Look-ups in named tables: a row name and a column name give one cell, copied from the table.

Table Diz
          Bifa   Nobol     Tof     Kir
Migez   69.465  21.038  19.933  37.092
Dur     81.912  19.463  20.854  27.770
Por     54.428  80.243  65.590  58.335
Niroko  31.965  65.499  79.516  66.883
Busi    28.138  39.233  45.323  46.307

Por, Bifa => 54.428
Migez, Tof => 19.933
Busi, Bifa => 28.138
Busi, Tof => 45.323
Dur, Bifa => 81.912
Dur, Kir => 27.770
Migez, Kir => 37.092
Niroko, Tof => 79.516
Dur, Nobol => 19.463
Busi, Nobol => 39.233
Dur, Tof => 20.854
Por, Kir => 58.335
Busi, Kir => 46.307
Which row has the largest Kir? Niroko

Modov.tsv
	Pofadiz	Gatevem	Gobag	Vev	Gib	Zigili	Feron	Zoze	Dukugit
Bik	193	157	135	139	170	139	172	165	162
Rez	140	59	114	144	110	167	64	199	171
Mefat	163	218	67	154	135	85	148	210	207
Tonobu	114	120	85	210	167	179	81	227	194

Feron of Rez = 64
Gatevem of Rez = 59
Dukugit of Rez = 171
Pofadiz of Rez = 140
Zoze of Mefat = 210
Gib of Rez = 110
Zigili of Rez = 167
Dukugit of Bik = 162
Feron of Mefat = 148
Dukugit of Mefat = 207

Muneda
fields: Keb, Nibof, Dup, Bov, Lagago, Suk
Kul: [30, 235, 74, 152, 231, 223]
Rof: [88, 84, 76, 178, 149, 138]
Popiper: [170, 165, 25, 234, 154, 22]
Lepaza: [136, 121, 115, 123, 130, 133]
Narep: [213, 142, 135, 183, 95, 187]

What is the Suk of Kul in Muneda? 223
What is the Dup of Narep in Muneda? 135
What is the Suk of Popiper in Muneda? 22
What is the Dup of Rof in Muneda? 76
What is the Bov of Popiper in Muneda? 234
What is the Dup of Lepaza in Muneda? 115
What is the Dup of Popiper in Muneda? 25
What is the Suk of Rof in Muneda? 138
What is the Keb of Narep in Muneda? 213
Row with the largest Bov: Popiper

Table Tufe
           Pof   Fogig     Zuk  Zabusit     Dig   Lofed   Numev
Vofi    -0.408  -0.562  -0.337   -0.200   0.371  -0.110  -0.095
Teb      0.084   0.047  -0.023   -0.122   0.084  -0.145  -0.155
Rabev    0.083  -0.077  -0.325   -0.067   0.012   0.111   0.029
Rerune  -0.200  -0.536  -0.284    0.248   0.320   0.180  -0.790
Pofo     0.118   0.147  -0.023    0.163   0.294  -0.385  -0.403
Falono  -0.366  -0.225   0.013    0.293   0.055   0.082  -0.433
Zagir    0.103   0.219   0.225    0.390  -0.153   0.094  -0.261
Fal     -0.022   0.196  -0.528    0.060  -0.070   0.516   0.080
Pusel    0.128  -0.181   0.252    0.599   0.186   0.303   0.400
Begi     0.025   0.042   0.026   -0.070  -0.450  -0.008   0.102
Gifek   -0.292  -0.798  -0.603   -0.325   0.754   0.066  -0.227
Lepi    -0.188   0.927  -0.456   -0.561  -0.001   0.249  -0.119
Kis      0.122   0.027   0.124   -0.161   0.029  -0.323  -0.207
Bes     -0.012   0.331  -0.381   -0.510  -0.467   0.253   0.315

Zagir, Zuk -> 0.225
Zagir, Pof -> 0.103
Falono, Pof -> -0.366
Pusel, Fogig -> -0.181
Pusel, Zabusit -> 0.599
Pofo, Dig -> 0.294
Vofi, Zuk -> -0.337
Row with the largest Fogig: Lepi

Pid.tsv
	Zezol	Futi	Bam	Fas	Rikomep	Fatu	Sazefez	Bug	Pob
Zav	407	155	461	523	497	494	385	631	105
Vilu	746	316	319	676	462	421	664	817	487
Nupemat	485	555	503	430	806	668	442	613	525
Verelet	916	601	399	946	393	324	678	525	234
Pulevo	725	664	92	653	535	606	744	186	794
Tinuri	559	616	642	222	548	618	362	659	808
Fifiso	429	670	479	484	377	507	790	33	698
Segare	638	357	410	458	357	503	749	527	523

Fatu of Vilu = 421
Fatu of Nupemat = 668
Sazefez of Segare = 749
Sazefez of Zav = 385
Sazefez of Verelet = 678
Fatu of Pulevo = 606

Table Vitoven
,Ranov,Nis,Vop,Sigo
Fuzanu,2545,7607,4967,5119
Zor,2749,7059,4591,8251
Ter,6065,7392,8229,6903
Suto,2255,8159,8006,4444
Bal,7492,2518,6582,7389
Nagabak,7885,8507,8197,6412
Tizu,8665,5249,3610,2997
Nenu,4279,7245,6858,6105
Givu,3727,5820,5034,5566
Vos,8679,4656,7764,2977
Lipifif,5140,3589,5732,5257

Vop of Suto = 8006
Nis of Nenu = 7245
Nis of Lipifif = 3589
Vop of Givu = 5034
Nis of Bal = 2518
Ranov of Givu = 3727
Sigo of Nenu = 6105
Vop of Nenu = 6858
Vop of Vos = 7764
Vop of Zor = 4591
Nis of Ter = 7392
Sigo of Zor = 8251
Ranov of Nenu = 4279
Nis of Nagabak = 8507
Vop of Lipifif = 5732
Sigo of Tizu = 2997
Ranov of Tizu = 8665
Sigo of Lipifif = 5257
Row with the largest Nis: Nagabak

Nim =
,Lum,Sufumez,Fedov,Zag,Nololef,Volad
Gutisep,0.0,0.1,0.1,0.4,0.0,0.5
Tofiko,0.0,0.1,-0.2,0.5,0.0,-0.5
Rer,-0.1,0.1,0.2,0.0,0.4,0.4
Kol,0.2,0.1,0.1,-0.1,0.1,0.2
Fepan,-0.2,0.1,0.3,0.4,0.3,0.1
Pef,-0.1,0.0,0.1,0.2,0.2,0.3
Rupetud,0.1,0.3,0.1,0.3,-0.3,-0.4
Gisogo,0.3,0.3,-0.3,0.1,-0.1,-0.2

Rupetud, Lum -> 0.1
Gisogo, Sufumez -> 0.3
Tofiko, Fedov -> -0.2
Tofiko, Lum -> 0.0
Fepan, Volad -> 0.1
Fepan, Lum -> -0.2
Kol, Sufumez -> 0.1
Kol, Lum -> 0.2
Rupetud, Zag -> 0.3
Gutisep, Sufumez -> 0.1
Rer, Zag -> 0.0
Rer, Fedov -> 0.2
Rupetud, Volad -> -0.4
Fepan, Sufumez -> 0.1
Gutisep, Nololef -> 0.0
Rupetud, Fedov -> 0.1
Kol, Volad -> 0.2

Gifef =
fields: Rabaled, Rem, Botute, Tor, Zome
Sagul: [3.70, 2.66, 2.27, 3.56, 5.36]
Zev: [4.91, 3.64, 1.61, 3.56, 3.16]
Tumaz: [4.38, 4.53, 4.69, 2.37, 2.67]
Kapo: [2.23, 1.31, 2.69, 2.91, 4.27]
Gari: [6.22, 7.57, 4.44, 2.80, 1.80]
Tar: [4.36, 5.71, 4.20, 2.95, 3.42]
Dap: [3.65, 3.08, 1.92, 4.28, 4.50]
Duguk: [2.31, 0.49, 1.12, 4.52, 4.22]
Rukelaz: [3.64, 2.70, 2.69, 2.86, 3.04]
Zik: [2.96, 2.95, 1.73, 4.61, 1.53]

Sagul, Rem: 2.66
Rukelaz, Tor: 2.86
Zev, Tor: 3.56
Tar, Botute: 4.20
Duguk, Zome: 4.22
Tar, Tor: 2.95
Zik, Botute: 1.73
Kapo, Botute: 2.69

